Below are the code and all the weights of a small trained network. Each question names an input and a class and asks about switching units off, where a switched-off unit gives its printed mean instead of its output.

import numpy as np


def w(rows, s, z=0):
    codes = np.array(rows[::2]) - 128.0
    scale = np.full(codes.shape[1], s)
    scale[-1] = z or s
    return codes * scale


def f(y):
    return y / 2 * (1 + np.tanh(0.7978845608 * (y + 0.044715 * y**3)))


def log_softmax(a):
    a = a - a.max(-1, keepdims=True)
    return a - np.log(np.exp(a).sum(-1, keepdims=True))


def net(x, mask):
    res = np.array(x, float).reshape(1, 4) / 4 @ E
    y = f(res @ A[0][:, :-1].T + A[0][:, -1])
    res = res + np.where(mask, y, B[0][:, -1]) @ B[0][:, :-1]
    return log_softmax(res[-1] @ U[:, :-1].T + U[:, -1])


A, B = {}, {}
E = w([
[92,152,184,125,22,64,102,199,172,152],'x0',
[191,133,254,173,181,148,105,140,109,158],'x1',
[219,214,80,192,73,137,97,164,49,70],'x2',
[74,173,122,196,84,164,180,51,75,230],'x3',
],0.006)
A[0] = w([
[80,122,13,121,85,119,128,135,157,119,102],'n1',
[86,169,120,191,78,154,161,85,57,243,7],'n2',
[174,157,110,152,92,131,112,133,93,104,148],'n3',
[94,118,142,100,153,128,116,108,163,156,148],'n4',
[109,140,170,128,49,81,130,165,151,139,93],'n5',
[171,136,226,150,154,139,110,140,115,155,126],'n6',
[115,116,90,130,118,126,127,138,130,132,112],'n7',
[168,116,70,137,250,136,146,74,81,104,74],'n8',
[186,178,108,155,84,129,100,151,85,95,161],'n9',
[167,132,211,166,154,141,122,141,126,148,118],'n10',
[116,137,197,123,13,88,120,189,160,136,75],'n11',
[182,169,111,146,90,139,128,148,78,94,146],'n12',
[182,104,138,77,179,104,118,230,177,2,38],'n13',
[159,134,210,160,159,123,124,138,109,148,118],'n14',
[70,91,162,92,151,126,125,107,169,158,159],'n15',
[92,122,49,101,87,119,126,127,145,116,112],'n16',
[78,106,168,98,172,131,136,118,184,169,159],'n17',
[178,162,106,163,90,133,125,139,101,107,142],'n18',
],0.0096,0.0015)
B[0] = w([
[161,164,127,86,86,105,164,141,84,55,209],'n1',
[136,123,172,126,81,95,35,41,175,155,255],'n2',
[105,104,133,132,155,101,156,154,141,149,184],'n3',
[122,123,136,151,137,102,147,162,127,145,168],'n4',
[134,133,97,140,173,207,107,121,125,130,197],'n5',
[144,153,91,84,87,107,164,128,95,67,191],'n6',
[139,138,131,121,122,121,131,128,122,111,138],'n7',
[130,150,103,143,166,252,82,166,137,135,213],'n8',
[108,89,133,141,161,90,179,164,133,150,215],'n9',
[135,154,102,92,92,112,157,130,104,75,181],'n10',
[140,136,98,142,193,247,94,138,126,131,230],'n11',
[104,92,147,138,159,101,168,161,141,154,201],'n12',
[116,138,168,146,64,97,65,22,152,185,254],'n13',
[137,149,103,95,93,111,146,134,104,75,178],'n14',
[121,95,137,154,162,91,165,168,127,149,205],'n15',
[154,153,124,100,108,114,155,132,92,80,188],'n16',
[112,97,131,158,151,83,167,174,134,152,206],'n17',
[106,97,140,136,153,99,152,159,141,146,189],'n18',
],0.017,0.0072)
U = w([
[130,127,174,135,79,100,58,61,175,172,3],'0',
[98,64,143,153,171,83,180,191,144,162,253],'1',
[146,150,89,141,183,247,84,152,132,130,164],'2',
[162,170,107,72,81,101,159,139,78,47,109],'3',
],0.011,0.00053)

Each question gives the input, the list of numbers given to net, and the class t.
The units are the neurons (one row each of A and B). Each row of codes is followed by its name. A weight is (code - 128) times the scale printed after its matrix; where a second scale follows, it is the last column's (A, B and U).
mask holds one flag per neuron, in row order. A switched-off neuron (its flag False) gives its mean, the last column of its row in B, instead of its output. The means were averaged over made-up inputs and are rounded, as every weight is.
A unit's drop is (log p(t) with every unit on - log p(t) with that unit switched off) / (log p(t) with every unit on - log p(t) with every unit switched off).
The circuit of an input: a set's keep is (log p(t) with only the set's units on - log p(t) with every unit switched off) / (log p(t) with every unit on - log p(t) with every unit switched off). Starting from the 12 units with the biggest drops (on a tie, the unit counted first), units are removed one at a time, each time the one whose removal leaves the highest keep (on an exact tie, the one counted first), for as long as the keep stays at least 0.8.
circuit, biggest first: the units of the circuit, biggest drop first
unit that matters most: the unit with the biggest drop
top k neurons: the k neurons with the biggest drops, biggest first
drop of u: that unit's drop, to one decimal
input [6,-5,-2,-4], class 2: unit that matters most	n11
input [-6,8,-7,5], class 3: top 3 neurons	(n6, n10, n14)
input [-6,-6,-3,-6], class 0: top 2 neurons	(n13, n11)
input [-4,-4,4,4], class 0: top 2 neurons	(n2, n11)
input [8,4,6,5], class 2: top 3 neurons	(n11, n5, n13)
input [-1,8,6,7], class 3: top 2 neurons	(n6, n10)
input [6,6,-2,-5], class 2: top 3 neurons	(n11, n2, n5)
input [-1,-3,4,-3], class 1: top 2 neurons	(n2, n9)
input [8,-7,-4,-6], class 2: top 3 neurons	(n11, n5, n2)
input [-3,6,4,5], class 3: top 3 neurons	(n13, n6, n10)
input [7,4,6,-2], class 2: top 2 neurons	(n11, n5)
input [7,-8,-2,-3], class 3: top 3 neurons	(n1, n16, n8)
input [-5,-7,7,1], class 1: top 2 neurons	(n12, n9)
input [0,8,0,7], class 3: unit that matters most	n6
input [7,2,5,-6], class 2: top 3 neurons	(n11, n2, n5)
input [-8,6,-6,2], class 2: top 2 neurons	(n8, n9)
input [-5,6,7,8], class 0: drop of n2	8.1
input [7,6,8,2], class 1: drop of n18	0.2
input [2,3,4,2], class 1: drop of n13	0.7
input [8,-7,-7,-3], class 2: drop of n1	0.0
input [-4,-8,-5,-2], class 3: circuit, biggest first	(n1)
